Here is a tiny trained network, its code and every weight. The questions are about switching its units off for an input and a class, where a switched-off unit gives its printed mean instead of its output.

import numpy as np


def w(rows, s, z=0):
    codes = np.array(rows[::2]) - 128.0
    scale = np.full(codes.shape[1], s)
    scale[-1] = z or s
    return codes * scale


def f(y):
    return np.maximum(y, 0)


def log_softmax(a):
    a = a - a.max(-1, keepdims=True)
    return a - np.log(np.exp(a).sum(-1, keepdims=True))


def net(x, mask):
    res = np.array(x, float).reshape(1, 2) / 4 @ E
    y = f(res @ A[0][:, :-1].T + A[0][:, -1])
    res = res + np.where(mask, y, B[0][:, -1]) @ B[0][:, :-1]
    return log_softmax(res[-1] @ U[:, :-1].T + U[:, -1])


A, B = {}, {}
E = w([
[121,68,128,94,106,5,157,103,232,177],'x0',
[215,145,141,60,183,181,152,178,25,183],'x1',
],0.012)
A[0] = w([
[114,109,171,122,105,58,198,151,164,155,63],'n1',
[155,77,76,133,95,48,123,148,159,188,96],'n2',
[88,156,111,211,102,63,95,118,160,76,62],'n3',
[136,75,172,91,129,137,200,159,57,165,118],'n4',
[70,114,113,115,164,127,115,98,128,170,254],'n5',
[145,107,146,145,53,91,220,233,148,206,217],'n6',
[116,199,155,80,166,168,55,112,74,2,130],'n7',
[104,48,117,233,56,156,79,76,152,104,179],'n8',
[196,150,205,75,212,137,154,141,105,220,110],'n9',
[72,172,118,239,61,89,40,71,133,70,124],'n10',
[196,148,125,189,174,147,53,177,99,80,234],'n11',
[102,90,37,204,140,185,142,125,64,61,99],'n12',
[145,71,154,143,177,24,170,127,138,190,90],'n13',
[129,182,72,171,80,82,211,213,90,163,216],'n14',
[144,232,158,224,162,216,119,133,163,122,66],'n15',
[175,168,75,50,94,172,137,69,83,188,109],'n16',
[150,83,156,51,172,39,202,93,126,139,93],'n17',
[180,124,117,83,174,39,229,74,132,131,95],'n18',
[148,153,148,34,91,130,122,113,62,180,69],'n19',
[149,106,225,111,182,140,95,178,110,187,198],'n20',
[80,85,156,46,158,128,145,128,199,155,181],'n21',
[52,44,98,132,137,68,170,88,241,204,189],'n22',
[136,143,111,34,188,121,187,172,98,215,99],'n23',
],0.0074,0.0076)
B[0] = w([
[179,178,45,142,34,162,138,65,179,11,168],'n1',
[138,145,109,200,143,160,113,148,144,57,180],'n2',
[149,182,149,118,72,93,182,26,162,3,177],'n3',
[200,141,202,87,118,94,108,66,135,57,173],'n4',
[61,127,178,177,228,122,51,205,2,206,193],'n5',
[134,73,119,207,146,117,86,165,9,144,195],'n6',
[133,57,69,197,75,182,108,170,103,85,193],'n7',
[119,211,237,223,189,65,120,119,55,122,204],'n8',
[233,159,169,99,107,89,124,107,80,92,197],'n9',
[162,179,184,104,151,60,162,96,119,105,206],'n10',
[116,104,167,200,122,158,23,231,105,145,208],'n11',
[182,81,123,228,42,184,77,154,163,3,171],'n12',
[189,93,68,95,103,168,96,164,118,66,181],'n13',
[44,125,178,119,205,78,118,153,3,241,173],'n14',
[207,120,86,192,70,179,118,114,194,2,167],'n15',
[210,185,178,104,112,56,150,123,160,110,170],'n16',
[231,109,90,225,90,101,81,187,153,52,179],'n17',
[227,79,74,154,96,167,79,163,150,56,172],'n18',
[188,247,120,134,61,116,197,95,231,81,162],'n19',
[161,124,213,175,107,84,103,122,69,136,190],'n20',
[156,71,144,133,165,185,106,157,77,118,188],'n21',
[128,110,149,200,111,143,47,132,136,116,254],'n22',
[159,187,171,119,68,101,97,49,160,74,187],'n23',
],0.0061,0.015)
U = w([
[168,223,208,128,114,72,139,41,137,68,72],'0',
[164,62,2,179,90,230,65,154,136,67,63],'1',
[78,72,186,162,208,125,64,183,83,179,254],'2',
[71,128,123,46,117,146,193,112,218,155,94],'3',
[124,122,20,89,99,139,187,90,154,99,96],'4',
[117,145,52,97,159,155,166,77,156,178,86],'5',
],0.0082,0.0064)

Each question gives the input, the list of numbers given to net, and the class t.
The units are the neurons (one row each of A and B). Each row of codes is followed by its name. A weight is (code - 128) times the scale printed after its matrix; where a second scale follows, it is the last column's (A, B and U).
mask holds one flag per neuron, in row order. A switched-off neuron (its flag False) gives its mean, the last column of its row in B, instead of its output. The means were averaged over made-up inputs and are rounded, as every weight is.
A unit's drop is (log p(t) with every unit on - log p(t) with that unit switched off) / (log p(t) with every unit on - log p(t) with every unit switched off).
The circuit of an input: a set's keep is (log p(t) with only the set's units on - log p(t) with every unit switched off) / (log p(t) with every unit on - log p(t) with every unit switched off). Starting from the 12 units with the biggest drops (on a tie, the unit counted first), units are removed one at a time, each time the one whose removal leaves the highest keep (on an exact tie, the one counted first), for as long as the keep stays at least 0.8.
circuit, biggest first: the units of the circuit, biggest drop first
most important unit: the unit with the biggest drop
top k neurons: the k neurons with the biggest drops, biggest first
drop when u is switched off: that unit's drop, to one decimal
input [-6,-8], class 0: most important unit	n10
input [-8,-8], class 0: top 2 neurons	n10, n8
input [-7,-8], class 0: top 3 neurons	n10, n8, n3
input [2,-3], class 2: circuit, biggest first	n23, n19, n15
input [-8,8], class 0: top 3 neurons	n16, n9, n4
input [5,4], class 1: top 3 neurons	n8, n18, n10
input [-3,2], class 2: circuit, biggest first	n1, n3
input [-7,7], class 0: top 2 neurons	n16, n9
input [7,6], class 1: top 3 neurons	n18, n13, n17
input [-6,-7], class 0: top 3 neurons	n10, n8, n3
input [-3,4], class 0: drop when n23 is switched off	0.2
input [-3,-2], class 2: drop when n13 is switched off	0.1
input [-2,-3], class 2: drop when n23 is switched off	0.3
input [-7,8], class 0: circuit, biggest first	n16
